Each row has a name. Each piece below is followed by the name of the row it came from, unless a question asks for something else. Each question is about the rows just above it.

[130 122 159 111 103 152 123 124 181 143 120 142  52 129 132] = rokim
[128  71 126 178 151 113 111 121 202 143 127 127 121 132 151] = vobu
[178 128 121 121 126  71 151 127 127 151 142 202 113 132 111] = muzom
[120 131 126 167  58 128 129 121 120  70 193 123 109  57  65] = sovu
[142 129 122 132 124 159 103 120 181 110  52 130 152 143 123] = geza
Put [111 178 128 121 121 126  71 151 127 127 151 142 202 113 132] back in order: which row is it?
muzom
Which row holds these entries in another order? [132 129  52 142 120 143 181 124 123 152 103 111 159 122 130]
rokim

[152 103  92  59  66 139  74] = Rova
[ 75 102  58  74 103  92 152] = gug
[152  66  92 103  59  75 139] = depo
Which row holds these entries in another order? [103  66  75 139  92  59 152]
depo
[ 74 152 103  92  59  66 139] is which row reordered?
Rova
[ 59 139 103 152  66  75  92] is which row reordered?
depo
find: [ 75 102  58  74 103  92 152]
gug
The entry that follows [58]:
[74]

[127  63 136  58 185 175 197] : gekeb
[167  83 118 201 111 190 153] : mugo
[134 148 212  44 207  56 172] : naz
[105  67 172  64 136 134 189] : kiv
[185  63  59 136 175 197 127] : Guti
[ 56 106 136 212  81  85 159] : zofa
The entry that follows [44]:
[207]
What comes right after [201] in the named rows?
[111]
Put [136 175 185 197 127  58  63] back in order: which row is it?
gekeb
What comes right after [85] in the named rows?
[159]
What comes right after [105] in the named rows?
[67]

[119 107 154 146  91 128 141 118 129  99 100 159 132 108 122 134 113 133
 128 121 131 118 112 121 128 140 144 142 145 118 151 165 146 166 107 144
 141 123 160 141 146 155 144 121]  tovin
[141 133 138 112 113 122  95 140 143 121  93 114 109 113 129 126 133 115
 112 126  98 116 105 110 128 120 120 146 100 126 140 156 149 119 122 116
 124 124 145 119 152  97 125 129]  Bada
[121 117 127 143 138 144 167 127 123 124 158 154 141 151 118 134 115 148
 121 119 128 146 141 126 136 130 137 132 155 125 148 128 139 144 102 138
 133 134 113 133 100 146 120 144]  matoz
[118 135 133  88 127  87  99 126 146 127  69 136 109 114 107  90 129 100
 121 120  90  99 141 111 116 120 173 158 138 150 133 137 152 129 128 152
 121 112 111  97 130  75 147 126]  buri
[100 133 114 119 154 102 154 116 114 139 141 154 145 144 110 102 118 128
 152 129 145 120 180 147 119 132 173 120 181 147 109  89 108 138 138 165
 127 122  79 113  88 128 143 125]  rigi
[148 125 155 127 144 120 141 130 133 124 102 154 146 143 133 137 115 138
 141 144 167 121 148 123 136 146 144 138 151 128 117 134 133 126 113 158
 139 118 132 121 127 128 119 100]  nikom
What comes right after [93] in the named rows?
[114]
Put [125 143 128  88 113  79 122 127 165 138 138 108  89 109 147 181 120 173
 132 119 147 180 120 145 129 152 128 118 102 110 144 145 154 141 139 114
 116 154 102 154 119 114 133 100] back in order: which row is it?
rigi
[119 107 154 146  91 128 141 118 129  99 100 159 132 108 122 134 113 133
 128 121 131 118 112 121 128 140 144 142 145 118 151 165 146 166 107 144
 141 123 160 141 146 155 144 121] is in which row?
tovin
find: [100 133 114 119 154 102 154 116 114 139 141 154 145 144 110 102 118 128
 152 129 145 120 180 147 119 132 173 120 181 147 109  89 108 138 138 165
 127 122  79 113  88 128 143 125]
rigi
What comes right after [131] in the named rows?
[118]
Which row holds these entries in another order? [144 120 146 100 133 113 134 133 138 102 144 139 128 148 125 155 132 137
 130 136 126 141 146 128 119 121 148 115 134 118 151 141 154 158 124 123
 127 167 144 138 143 127 117 121]
matoz

[135 124 165 127 137 119 176  78 110 231 150 133 103 121 130 129]  lutuf
[232 150 103 119 129 135  78 121 127 136 110 165 176 130 133 124]  gibog
[149 105 168 126 136 166 130 118 127 132 147 151 125  87  93 150]  puvap
[ 78 135 121 127 136 176 103 150 119 124 110 130 133 165 129 231]  rof
The entry that follows [125]:
[87]
Put [231 129 165 133 130 110 124 119 150 103 176 136 127 121 135  78] back in order: which row is it?
rof
[103 119 121 165 130 150 129 133 124  78 176 110 135 127 136 231] is which row reordered?
rof
Which row holds these entries in another order? [ 78 103 110 119 121 124 127 129 130 133 135 137 150 165 176 231]
lutuf
find: [135 124 165 127 137 119 176  78 110 231 150 133 103 121 130 129]
lutuf
Put [129 130 121 103 133 150 231 110  78 176 119 137 127 165 124 135] back in order: which row is it?
lutuf

